Below is a small trained network, with its code and all its weights. Each question gives an input and a class and asks what happens when units are switched off, that is, made to give their printed mean instead of their output.

import numpy as np


def w(rows, s, z=0):
    codes = np.array(rows[::2]) - 128.0
    scale = np.full(codes.shape[1], s)
    scale[-1] = z or s
    return codes * scale


def norm(h):
    return h / np.sqrt((h * h).mean(-1, keepdims=True) + 1e-5)


def f(y):
    return np.maximum(y, 0)


def log_softmax(a):
    a = a - a.max(-1, keepdims=True)
    return a - np.log(np.exp(a).sum(-1, keepdims=True))


def net(x, mask):
    res = np.array(x, float).reshape(1, 7) / 4 @ E
    u = 0
    for l in range(3):
        y = f(norm(res) @ A[l][:, :-1].T + A[l][:, -1])
        res = res + np.where(mask[u : u + 5], y, B[l][:, -1]) @ B[l][:, :-1]
        u += 5
    return log_softmax(norm(res)[-1] @ U[:, :-1].T + U[:, -1])


A, B = {}, {}
E = w([
[159,154,167,137,106,40,214,110,169,179,104,116],'x0',
[109,201,118,50,91,156,55,112,213,183,120,215],'x1',
[158,130,179,112,75,202,139,180,69,220,23,64],'x2',
[167,132,41,117,2,193,198,147,133,62,171,99],'x3',
[142,129,137,120,134,131,133,141,131,116,120,137],'x4',
[156,166,195,145,147,190,125,44,103,105,188,92],'x5',
[167,58,156,100,69,74,77,53,38,108,108,175],'x6',
],0.0039)
A[0] = w([
[121,78,74,151,187,227,39,194,53,75,129,168,53],'0.n1',
[146,116,126,101,181,137,198,192,79,93,157,73,104],'0.n2',
[134,53,126,166,198,113,186,187,75,74,131,87,2],'0.n3',
[45,58,3,97,125,49,161,228,118,144,30,185,97],'0.n4',
[86,80,218,188,204,99,120,176,115,105,99,136,104],'0.n5',
],0.0045,0.0041)
B[0] = w([
[55,71,42,58,157,138,252,36,108,200,126,114,208],'0.n1',
[85,61,98,166,133,182,62,132,191,173,158,126,190],'0.n2',
[212,163,92,98,1,59,101,82,182,211,234,66,176],'0.n3',
[194,151,250,154,165,227,125,42,117,58,164,113,255],'0.n4',
[157,139,64,184,180,101,66,116,122,171,94,154,203],'0.n5',
],0.006,0.0039)
A[1] = w([
[141,66,157,95,75,70,119,124,2,116,143,201,13],'1.n1',
[142,153,141,137,156,155,155,68,124,118,183,77,255],'1.n2',
[175,117,159,128,127,60,216,112,171,160,116,119,12],'1.n3',
[146,152,71,132,43,149,182,161,103,51,140,107,57],'1.n4',
[106,115,86,111,166,97,107,132,137,97,190,118,22],'1.n5',
],0.0072,0.0017)
B[1] = w([
[95,114,133,176,122,139,181,220,182,145,125,162,200],'1.n1',
[140,122,206,139,119,165,145,151,149,119,88,173,255],'1.n2',
[63,79,48,63,162,206,150,63,108,111,150,124,181],'1.n3',
[101,151,129,165,254,52,46,107,71,188,100,174,209],'1.n4',
[106,151,136,93,77,99,162,169,113,96,68,82,178],'1.n5',
],0.0084,0.0066)
A[2] = w([
[128,158,121,57,79,149,57,148,188,151,127,165,82],'2.n1',
[135,74,144,208,82,95,167,130,106,120,153,41,120],'2.n2',
[180,116,85,199,157,124,141,123,67,85,161,88,49],'2.n3',
[135,104,148,114,166,36,167,96,156,3,166,140,44],'2.n4',
[153,114,153,105,103,149,120,160,60,160,29,39,6],'2.n5',
],0.0069,0.0014)
B[2] = w([
[253,50,90,185,131,81,153,106,118,127,187,39,229],'2.n1',
[232,112,94,90,106,126,111,130,182,123,180,168,206],'2.n2',
[184,181,159,88,161,106,88,39,158,178,134,102,180],'2.n3',
[106,173,119,96,32,158,105,187,61,129,104,69,252],'2.n4',
[56,222,87,85,50,73,101,141,146,2,160,109,196],'2.n5',
],0.0069,0.0036)
U = w([
[255,82,87,116,110,102,76,55,178,175,208,104,98],'0',
[91,180,133,167,247,38,24,86,75,162,69,184,140],'1',
[63,201,111,78,34,129,102,208,128,79,101,88,106],'2',
[55,40,68,40,163,201,244,21,103,152,115,155,100],'3',
[108,100,135,205,153,162,184,250,215,156,119,179,253],'4',
[173,127,242,164,137,213,108,69,135,57,89,178,68],'5',
],0.0083,0.0042)

Each question gives the input, the list of numbers given to net, and the class t.
The units are the neurons (one row each of A and B). Each row of codes is followed by its name. A weight is (code - 128) times the scale printed after its matrix; where a second scale follows, it is the last column's (A, B and U).
mask holds one flag per neuron, layer by layer. A switched-off neuron (its flag False) gives its mean, the last column of its row in B, instead of its output. The means were averaged over made-up inputs and are rounded, as every weight is.
A unit's drop is (log p(t) with every unit on - log p(t) with that unit switched off) / (log p(t) with every unit on - log p(t) with every unit switched off).
The circuit of an input: a set's keep is (log p(t) with only the set's units on - log p(t) with every unit switched off) / (log p(t) with every unit on - log p(t) with every unit switched off). Starting from the 12 units with the biggest drops (on a tie, the unit counted first), units are removed one at a time, each time the one whose removal leaves the highest keep (on an exact tie, the one counted first), for as long as the keep stays at least 0.8.
circuit, biggest first: the units of the circuit, biggest drop first
unit that matters most: the unit with the biggest drop
top k neurons: the k neurons with the biggest drops, biggest first
drop when u is switched off: that unit's drop, to one decimal
input [1,-7,6,-3,6,-5,-5], class 0: unit that matters most	0.n3
input [8,-6,2,-7,3,-6,6], class 3: top 2 neurons	(1.n3, 1.n4)
input [-6,1,-5,-5,-6,2,0], class 3: top 3 neurons	(0.n1, 1.n4, 2.n5)
input [-1,0,7,-1,2,4,1], class 2: top 2 neurons	(2.n5, 0.n4)
input [6,-8,-1,-5,-2,5,4], class 0: top 3 neurons	(1.n4, 0.n5, 2.n2)
input [-1,2,-6,5,-5,1,4], class 2: top 2 neurons	(1.n5, 2.n4)
input [-5,-2,4,8,2,-6,-7], class 1: top 2 neurons	(1.n4, 1.n1)
input [-5,4,-4,-4,-3,-2,-1], class 3: circuit, biggest first	(0.n1, 1.n4)
input [-5,4,8,-7,4,-1,2], class 2: top 2 neurons	(2.n5, 1.n4)
input [-5,1,-4,-3,5,1,6], class 4: top 2 neurons	(1.n1, 1.n3)
input [-5,-2,6,1,-6,7,7], class 4: circuit, biggest first	(1.n1, 0.n4)
input [4,-3,8,8,-3,6,-5], class 1: top 4 neurons	(1.n4, 1.n5, 0.n4, 2.n4)
input [-4,4,4,-6,4,7,7], class 4: top 3 neurons	(1.n1, 0.n4, 1.n4)
input [-5,-2,-1,2,5,1,5], class 3: unit that matters most	0.n1
input [-1,7,1,-3,8,1,-2], class 0: top 2 neurons	(2.n1, 1.n4)
input [-7,6,-1,3,7,3,-1], class 3: top 2 neurons	(0.n1, 0.n3)
input [4,-3,-2,0,-6,1,3], class 3: top 2 neurons	(1.n3, 0.n4)
input [-4,3,-6,-2,5,6,6], class 2: circuit, biggest first	(2.n4, 0.n4, 1.n5)
input [-3,-1,-3,-4,8,6,8], class 4: circuit, biggest first	(1.n1, 0.n4)
input [8,-4,1,4,1,-2,6], class 3: unit that matters most	1.n3
input [-1,-5,4,8,6,6,-2], class 1: top 2 neurons	(1.n4, 0.n4)
input [-1,8,1,7,7,-5,8], class 0: top 3 neurons	(2.n1, 1.n2, 0.n4)
input [8,0,-8,3,2,-7,-6], class 2: circuit, biggest first	(2.n4, 1.n1)
input [4,-3,8,-1,5,-6,-1], class 2: drop when 2.n5 is switched off	1.8
input [4,3,2,-3,4,-8,3], class 5: drop when 0.n4 is switched off	1.5
input [-7,7,-8,5,3,-2,7], class 2: drop when 1.n1 is switched off	0.2
input [4,1,-5,4,1,1,6], class 4: circuit, biggest first	(1.n1)
input [7,5,4,-6,-2,-7,4], class 3: drop when 1.n4 is switched off	0.7
